Here is a tiny trained network, its code and every weight. The questions are about switching its units off for an input and a target symbol, where a switched-off unit gives its printed mean instead of its output.

import numpy as np


def w(rows, s, z=0):
    codes = np.array(rows[::2]) - 128.0
    scale = np.full(codes.shape[1], s)
    scale[-1] = z or s
    return codes * scale


def norm(h):
    return h / np.sqrt((h * h).mean(-1, keepdims=True) + 1e-5)


def softmax(a):
    e = np.exp(a - a.max(-1, keepdims=True))
    return e / e.sum(-1, keepdims=True)


def log_softmax(a):
    a = a - a.max(-1, keepdims=True)
    return a - np.log(np.exp(a).sum(-1, keepdims=True))


def net(x, mask):
    ids = ['βθλμπτφ'.index(c) for c in x.split()]
    T = len(ids)
    res = E[ids] + P[:T]
    u = 0
    for l in range(2):
        r = norm(res)
        for j in range(3):
            rows = slice(2 * j, 2 * j + 2)
            q, k, v = (r @ M[l][rows].T for M in (Q, K, V))
            z = softmax(np.where(np.tri(T) > 0, q @ k.T / 2**0.5, -1e9)) @ v
            o = O[l][rows]
            res = res + np.where(mask[u + j], z, o[:, -1]) @ o[:, :-1]
        u += 3
    return log_softmax(norm(res)[-1] @ U[:, :-1].T + U[:, -1])


Q, K, V, O = {}, {}, {}, {}
E = w([
[246,151,144,62,127,131],'β',
[99,164,55,62,247,118],'θ',
[122,143,54,139,97,115],'λ',
[149,148,36,173,144,199],'μ',
[144,55,137,143,160,169],'π',
[56,216,88,121,132,184],'τ',
[112,190,104,253,215,126],'φ',
],0.011)
P = w([
[114,69,105,197,133,96],'0',
[117,95,113,254,77,127],'1',
[117,103,110,228,92,130],'2',
[136,103,107,159,128,127],'3',
[141,104,104,155,127,125],'4',
[150,120,114,142,132,140],'5',
[154,124,116,115,131,147],'6',
[155,134,114,106,133,149],'7',
[169,137,119,105,133,153],'8',
[171,143,125,84,137,148],'9',
[176,131,134,72,139,155],'10',
[188,144,142,70,129,161],'11',
[170,167,130,68,148,169],'12',
[170,153,127,24,159,166],'13',
],0.0054)
Q[0] = w([
[98,127,163,170,28,126],'0.h0',
[204,141,88,150,194,196],'0.h0',
[139,147,145,89,104,58],'0.h1',
[28,72,251,132,101,128],'0.h1',
[97,98,112,121,114,62],'0.h2',
[77,90,157,156,103,151],'0.h2',
],0.012)
K[0] = w([
[50,77,90,119,220,111],'0.h0',
[191,157,121,37,103,119],'0.h0',
[170,159,147,147,100,98],'0.h1',
[103,189,5,138,124,96],'0.h1',
[96,92,101,169,153,177],'0.h2',
[127,119,86,142,164,89],'0.h2',
],0.013)
V[0] = w([
[114,86,16,157,52,119],'0.h0',
[147,169,44,138,188,179],'0.h0',
[112,100,126,207,160,187],'0.h1',
[125,125,239,82,129,145],'0.h1',
[101,207,164,88,47,90],'0.h2',
[68,160,63,143,187,4],'0.h2',
],0.011)
O[0] = w([
[102,133,135,85,3,138,139],'0.h0',
[50,165,189,65,148,120,255],'0.h0',
[204,122,157,106,133,159,193],'0.h1',
[107,38,65,98,77,157,76],'0.h1',
[174,6,181,156,146,87,86],'0.h2',
[211,121,65,93,90,111,88],'0.h2',
],0.011,0.0072)
Q[1] = w([
[160,162,150,104,137,184],'1.h0',
[171,89,143,140,118,168],'1.h0',
[115,137,143,61,159,243],'1.h1',
[159,114,140,117,123,250],'1.h1',
[92,161,84,108,159,132],'1.h2',
[66,62,107,162,117,64],'1.h2',
],0.017)
K[1] = w([
[219,87,186,120,144,170],'1.h0',
[170,154,148,180,113,99],'1.h0',
[53,140,136,53,158,207],'1.h1',
[97,159,157,50,82,254],'1.h1',
[100,95,120,170,172,107],'1.h2',
[94,178,81,156,91,94],'1.h2',
],0.017)
V[1] = w([
[47,135,89,83,37,149],'1.h0',
[107,164,48,130,89,48],'1.h0',
[53,179,137,91,99,168],'1.h1',
[141,114,75,88,95,135],'1.h1',
[217,72,107,254,153,155],'1.h2',
[83,33,87,145,111,85],'1.h2',
],0.0095)
O[1] = w([
[1,156,114,164,9,119,117],'1.h0',
[150,113,97,63,34,73,91],'1.h0',
[148,53,138,78,188,181,252],'1.h1',
[138,211,76,110,191,178,97],'1.h1',
[216,221,169,72,144,206,50],'1.h2',
[70,236,122,146,28,87,31],'1.h2',
],0.0093,0.011)
U = w([
[140,21,160,146,150,89,58],'β',
[125,141,48,91,188,86,72],'θ',
[173,135,137,146,68,130,253],'λ',
[123,100,34,178,138,255,47],'μ',
[205,146,132,104,152,156,211],'π',
[82,183,226,80,153,147,49],'τ',
[139,167,146,204,149,112,186],'φ',
],0.0095,0.0061)

Each question gives the input, a string of symbols that net reads in full, and the target symbol t.
The units are the heads (2 rows each of Q, K, V and O). Each row of codes is followed by its name. A weight is (code - 128) times the scale printed after its matrix; where a second scale follows, it is the last column's (O and U).
mask holds one flag per head, layer by layer. A switched-off head (its flag False) gives its mean, the last column of its rows in O, instead of its output. The means were averaged over made-up inputs and are rounded, as every weight is.
A unit's drop is (log p(t) with every unit on - log p(t) with that unit switched off) / (log p(t) with every unit on - log p(t) with every unit switched off).
The circuit of an input: a set's keep is (log p(t) with only the set's units on - log p(t) with every unit switched off) / (log p(t) with every unit on - log p(t) with every unit switched off). Starting from all 6 units, units are removed one at a time, each time the one whose removal leaves the highest keep (on an exact tie, the one counted first), for as long as the keep stays at least 0.8.
circuit, biggest first: the units of the circuit, biggest drop first
unit that matters most: the unit with the biggest drop
heads that matter: for each layer, one digit per head in row order, 1 if its drop is at least 0.15 and else 0, layers parted by /
input λ θ θ μ μ φ, target τ: heads that matter	110 / 000
input τ τ λ λ λ τ τ τ τ, target β: heads that matter	111 / 001
input θ θ τ, target θ: circuit, biggest first	[0.h2 1.h2 0.h0]
input τ μ μ λ, target τ: circuit, biggest first	[0.h0]
input θ φ λ, target θ: heads that matter	101 / 111
input π λ φ, target μ: circuit, biggest first	[0.h2 0.h0]
input π θ λ λ λ φ μ, target λ: circuit, biggest first	[0.h0 0.h2]
input θ λ λ, target θ: circuit, biggest first	[0.h2 1.h1 1.h2]
input θ β π, target π: circuit, biggest first	[0.h0 0.h2 1.h2]
input μ μ π π, target τ: heads that matter	111 / 000
input β μ τ, target τ: circuit, biggest first	[0.h0 0.h1]
input τ λ μ λ φ μ, target λ: circuit, biggest first	[0.h0 1.h0]
input τ μ μ β μ θ λ τ φ, target φ: heads that matter	110 / 011
input φ μ π, target π: circuit, biggest first	[0.h1 0.h2]
input μ μ τ μ, target τ: circuit, biggest first	[0.h0]
input λ λ π, target λ: circuit, biggest first	[0.h0 1.h0]
input θ τ φ π β λ, target π: circuit, biggest first	[0.h0 0.h1 1.h2]
input λ μ λ, target λ: heads that matter	101 / 100
input φ μ φ, target π: heads that matter	011 / 001
input π τ π, target μ: heads that matter	101 / 101
input π τ φ, target μ: heads that matter	101 / 100
input φ π τ β θ λ, target π: heads that matter	100 / 000
input λ μ θ, target τ: unit that matters most	0.h0
input τ τ τ θ θ τ τ β, target β: heads that matter	011 / 000
